Here is a tiny trained network, its code and every weight. The questions are about switching its units off for an input and a class, where a switched-off unit gives its printed mean instead of its output.

import numpy as np


def w(rows, s, z=0):
    codes = np.array(rows[::2]) - 128.0
    scale = np.full(codes.shape[1], s)
    scale[-1] = z or s
    return codes * scale


def norm(h):
    return h / np.sqrt((h * h).mean(-1, keepdims=True) + 1e-5)


def f(y):
    return np.maximum(y, 0)


def log_softmax(a):
    a = a - a.max(-1, keepdims=True)
    return a - np.log(np.exp(a).sum(-1, keepdims=True))


def net(x, mask):
    res = np.array(x, float).reshape(1, 4) / 4 @ E
    u = 0
    for l in range(4):
        y = f(norm(res) @ A[l][:, :-1].T + A[l][:, -1])
        res = res + np.where(mask[u : u + 10], y, B[l][:, -1]) @ B[l][:, :-1]
        u += 10
    return log_softmax(norm(res)[-1] @ U[:, :-1].T + U[:, -1])


A, B = {}, {}
E = w([
[170,67,3],'x0',
[68,53,183],'x1',
[119,93,26],'x2',
[180,58,177],'x3',
],0.00059)
A[0] = w([
[16,160,171,159],'0.n0',
[165,40,111,95],'0.n1',
[121,181,149,70],'0.n2',
[89,5,176,159],'0.n3',
[126,132,218,100],'0.n4',
[182,140,146,171],'0.n5',
[155,160,108,136],'0.n6',
[122,171,144,82],'0.n7',
[169,82,103,2],'0.n8',
[98,117,118,189],'0.n9',
],0.0027,0.00097)
B[0] = w([
[199,168,92,236],'0.n0',
[130,99,28,207],'0.n1',
[11,14,104,156],'0.n2',
[29,183,137,254],'0.n3',
[206,188,151,203],'0.n4',
[71,96,56,183],'0.n5',
[129,173,80,171],'0.n6',
[59,82,91,150],'0.n7',
[205,34,66,153],'0.n8',
[196,216,135,187],'0.n9',
],0.0013)
A[1] = w([
[155,77,195,213],'1.n0',
[106,2,112,222],'1.n1',
[146,190,137,254],'1.n2',
[185,194,180,208],'1.n3',
[120,11,199,37],'1.n4',
[66,38,190,24],'1.n5',
[51,43,104,236],'1.n6',
[123,76,149,23],'1.n7',
[158,103,28,54],'1.n8',
[130,124,92,86],'1.n9',
],0.0021,0.00057)
B[1] = w([
[60,107,131,170],'1.n0',
[96,131,48,221],'1.n1',
[136,133,196,226],'1.n2',
[103,88,222,216],'1.n3',
[79,250,95,157],'1.n4',
[74,227,130,158],'1.n5',
[94,143,76,221],'1.n6',
[87,239,67,135],'1.n7',
[168,126,137,245],'1.n8',
[190,114,186,165],'1.n9',
],0.0018,0.0012)
A[2] = w([
[74,144,186,88],'2.n0',
[96,218,189,189],'2.n1',
[216,187,88,2],'2.n2',
[198,3,115,5],'2.n3',
[94,128,75,123],'2.n4',
[76,252,171,179],'2.n5',
[71,96,173,85],'2.n6',
[157,77,117,5],'2.n7',
[143,125,63,159],'2.n8',
[193,133,127,214],'2.n9',
],0.003,0.00049)
B[2] = w([
[157,144,105,184],'2.n0',
[76,98,85,231],'2.n1',
[165,153,151,183],'2.n2',
[170,4,119,162],'2.n3',
[134,148,162,188],'2.n4',
[125,91,99,250],'2.n5',
[183,124,141,158],'2.n6',
[158,65,78,140],'2.n7',
[149,116,184,204],'2.n8',
[107,176,157,165],'2.n9',
],0.0029,0.0021)
A[3] = w([
[74,125,65,157],'3.n0',
[188,132,87,180],'3.n1',
[109,160,209,182],'3.n2',
[141,138,52,153],'3.n3',
[93,152,69,134],'3.n4',
[190,234,121,77],'3.n5',
[252,91,195,156],'3.n6',
[159,226,114,27],'3.n7',
[206,27,108,2],'3.n8',
[116,57,242,113],'3.n9',
],0.0026,0.0008)
B[3] = w([
[112,206,86,246],'3.n0',
[192,127,146,209],'3.n1',
[111,86,97,188],'3.n2',
[105,142,202,229],'3.n3',
[118,227,89,216],'3.n4',
[181,184,192,188],'3.n5',
[48,134,74,227],'3.n6',
[180,146,181,167],'3.n7',
[150,66,15,196],'3.n8',
[86,64,251,201],'3.n9',
],0.0027,0.0014)
U = w([
[38,57,255,176],'0',
[145,97,154,1],'1',
[32,224,59,185],'2',
[213,36,34,163],'3',
[224,212,187,146],'4',
[136,83,144,17],'5',
],0.0087,0.008)

Each question gives the input, the list of numbers given to net, and the class t.
The units are the neurons (one row each of A and B). Each row of codes is followed by its name. A weight is (code - 128) times the scale printed after its matrix; where a second scale follows, it is the last column's (A, B and U).
mask holds one flag per neuron, layer by layer. A switched-off neuron (its flag False) gives its mean, the last column of its row in B, instead of its output. The means were averaged over made-up inputs and are rounded, as every weight is.
A unit's drop is (log p(t) with every unit on - log p(t) with that unit switched off) / (log p(t) with every unit on - log p(t) with every unit switched off).
most important unit: the unit with the biggest drop
k most important neurons: the k neurons with the biggest drops, biggest first
top k neurons in layer l: the k neurons of layer l with the biggest drops, biggest first
drop when u is switched off: that unit's drop, to one decimal
input [-3,-1,-5,-3], class 0: most important unit => 1.n3
input [-5,5,5,1], class 2: 4 most important neurons => 0.n3; 2.n1; 2.n8; 2.n0
input [2,6,7,0], class 2: 3 most important neurons => 0.n3; 1.n6; 0.n0
input [3,3,3,-8], class 4: top 2 neurons in layer 0 => 0.n3; 0.n9
input [-8,-3,-1,-2], class 0: top 2 neurons in layer 0 => 0.n3; 0.n1
input [-6,-6,8,-6], class 4: top 2 neurons in layer 0 => 0.n3; 0.n6
input [-1,2,4,-4], class 4: top 2 neurons in layer 0 => 0.n3; 0.n0
input [-5,-3,-5,-3], class 0: 2 most important neurons => 1.n3; 1.n2
input [1,0,-6,-1], class 0: 2 most important neurons => 1.n3; 3.n9
input [1,2,1,-5], class 4: 3 most important neurons => 0.n3; 1.n3; 2.n2
input [-5,-8,6,1], class 4: 2 most important neurons => 0.n3; 2.n2
input [3,-6,6,-1], class 4: drop when 1.n4 is switched off => -0.1
input [-6,-5,-8,-3], class 0: drop when 1.n3 is switched off => 0.7
input [1,-7,2,-6], class 4: drop when 1.n1 is switched off => 0.0
input [0,2,-3,5], class 2: most important unit => 1.n4
